Below is a small trained network, with its code and all its weights. Each question gives an input and a class and asks what happens when units are switched off, that is, made to give their printed mean instead of their output.

import numpy as np


def w(rows, s, z=0):
    codes = np.array(rows[::2]) - 128.0
    scale = np.full(codes.shape[1], s)
    scale[-1] = z or s
    return codes * scale


def f(y):
    return y / 2 * (1 + np.tanh(0.7978845608 * (y + 0.044715 * y**3)))


def log_softmax(a):
    a = a - a.max(-1, keepdims=True)
    return a - np.log(np.exp(a).sum(-1, keepdims=True))


def net(x, mask):
    res = np.array(x, float).reshape(1, 3) / 4 @ E
    y = f(res @ A[0][:, :-1].T + A[0][:, -1])
    res = res + np.where(mask, y, B[0][:, -1]) @ B[0][:, :-1]
    return log_softmax(res[-1] @ U[:, :-1].T + U[:, -1])


A, B = {}, {}
E = w([
[231,159,136,127,88,149,132,124,137,118,89,124],'x0',
[126,107,120,113,139,148,181,137,126,9,150,104],'x1',
[146,68,117,100,181,88,122,141,145,127,62,85],'x2',
],0.015)
A[0] = w([
[244,134,133,134,106,142,149,138,136,28,130,124,2],'neuron 1',
[176,169,125,133,79,137,121,130,120,156,183,137,210],'neuron 2',
[114,125,109,130,138,112,124,137,140,118,129,108,105],'neuron 3',
[94,140,127,137,113,130,136,132,126,110,160,128,190],'neuron 4',
[179,85,125,102,157,104,110,149,112,159,66,101,76],'neuron 5',
[133,55,121,115,195,94,124,122,136,125,1,97,179],'neuron 6',
[97,116,128,140,139,124,112,125,126,137,114,132,50],'neuron 7',
[36,112,121,118,147,126,135,129,130,54,179,122,135],'neuron 8',
[29,120,147,134,163,122,102,109,135,224,129,130,200],'neuron 9',
[101,112,140,139,136,110,156,122,127,114,157,146,83],'neuron 10',
[204,158,135,130,104,132,114,131,126,210,115,136,141],'neuron 11',
[104,55,125,108,212,94,133,129,127,111,51,102,94],'neuron 12',
[192,121,118,124,118,133,156,120,129,86,138,121,19],'neuron 13',
[219,142,125,123,97,127,113,115,125,228,108,132,102],'neuron 14',
[62,117,111,131,142,109,116,157,130,226,145,135,203],'neuron 15',
[138,87,121,126,185,120,126,120,130,97,114,116,79],'neuron 16',
[107,113,109,142,139,111,145,116,126,183,149,129,148],'neuron 17',
[152,94,123,135,154,104,137,127,165,152,60,123,91],'neuron 18',
[27,102,123,116,166,122,141,137,125,77,145,119,128],'neuron 19',
],0.015,0.0059)
B[0] = w([
[114,138,133,33,99,122,109,92,93,143,121,130,221],'neuron 1',
[120,126,132,151,39,125,119,109,175,136,132,133,215],'neuron 2',
[122,125,125,126,122,118,120,155,136,132,131,142,140],'neuron 3',
[135,118,119,153,136,140,160,66,113,111,126,129,174],'neuron 4',
[110,127,123,133,227,144,130,143,102,103,142,125,202],'neuron 5',
[152,144,121,106,194,85,66,193,170,151,97,117,255],'neuron 6',
[126,132,126,104,138,127,128,151,146,118,120,122,138],'neuron 7',
[120,131,143,207,174,156,142,120,93,117,144,136,232],'neuron 8',
[136,137,136,46,91,129,101,111,82,117,124,126,236],'neuron 9',
[142,151,122,151,174,112,139,107,138,135,117,130,155],'neuron 10',
[126,137,126,183,121,127,128,143,191,142,138,130,237],'neuron 11',
[117,109,141,125,50,102,148,250,153,160,133,125,225],'neuron 12',
[137,131,100,87,113,118,94,115,126,129,120,116,167],'neuron 13',
[127,106,129,203,166,120,149,144,160,122,130,125,246],'neuron 14',
[124,136,121,53,99,123,128,85,103,131,115,125,223],'neuron 15',
[131,123,139,108,89,118,137,177,163,147,136,142,170],'neuron 16',
[147,129,110,95,114,129,122,127,128,117,122,124,166],'neuron 17',
[137,123,141,132,197,146,131,136,104,114,119,125,187],'neuron 18',
[129,99,116,162,95,134,188,198,147,129,141,133,226],'neuron 19',
],0.025,0.018)
U = w([
[132,167,137,58,20,161,118,19,81,109,140,134,237],'0',
[125,90,167,227,62,101,158,205,239,186,154,142,211],'1',
[162,128,124,8,114,89,80,164,96,151,84,92,72],'2',
[157,112,148,225,221,119,108,144,205,145,123,114,5],'3',
[105,102,159,254,143,193,211,104,109,83,191,155,103],'4',
],0.007,0.0029)

Each question gives the input, the list of numbers given to net, and the class t.
The units are the neurons (one row each of A and B). Each row of codes is followed by its name. A weight is (code - 128) times the scale printed after its matrix; where a second scale follows, it is the last column's (A, B and U).
mask holds one flag per neuron, in row order. A switched-off neuron (its flag False) gives its mean, the last column of its row in B, instead of its output. The means were averaged over made-up inputs and are rounded, as every weight is.
A unit's drop is (log p(t) with every unit on - log p(t) with that unit switched off) / (log p(t) with every unit on - log p(t) with every unit switched off).
unit that matters most: the unit with the biggest drop
top k neurons: the k neurons with the biggest drops, biggest first
drop when u is switched off: that unit's drop, to one decimal
input [2,0,4], class 3: unit that matters most => neuron 9
input [6,-7,1], class 3: top 2 neurons => [neuron 12; neuron 5]
input [1,1,4], class 2: top 4 neurons => [neuron 14; neuron 11; neuron 8; neuron 19]
input [-7,1,0], class 4: top 4 neurons => [neuron 8; neuron 19; neuron 1; neuron 6]
input [2,0,8], class 3: top 4 neurons => [neuron 9; neuron 5; neuron 6; neuron 15]
input [1,-4,8], class 3: top 3 neurons => [neuron 5; neuron 1; neuron 14]
input [-1,2,0], class 4: top 2 neurons => [neuron 6; neuron 12]
input [-4,1,-7], class 4: top 2 neurons => [neuron 8; neuron 1]
input [1,-5,7], class 3: top 3 neurons => [neuron 14; neuron 1; neuron 5]
input [3,1,-6], class 0: drop when neuron 14 is switched off => 0.1
input [6,5,0], class 0: drop when neuron 6 is switched off => 0.3
input [3,1,5], class 2: drop when neuron 8 is switched off => 0.1
input [0,-2,4], class 2: drop when neuron 8 is switched off => 0.3
input [-4,6,-1], class 4: unit that matters most => neuron 8
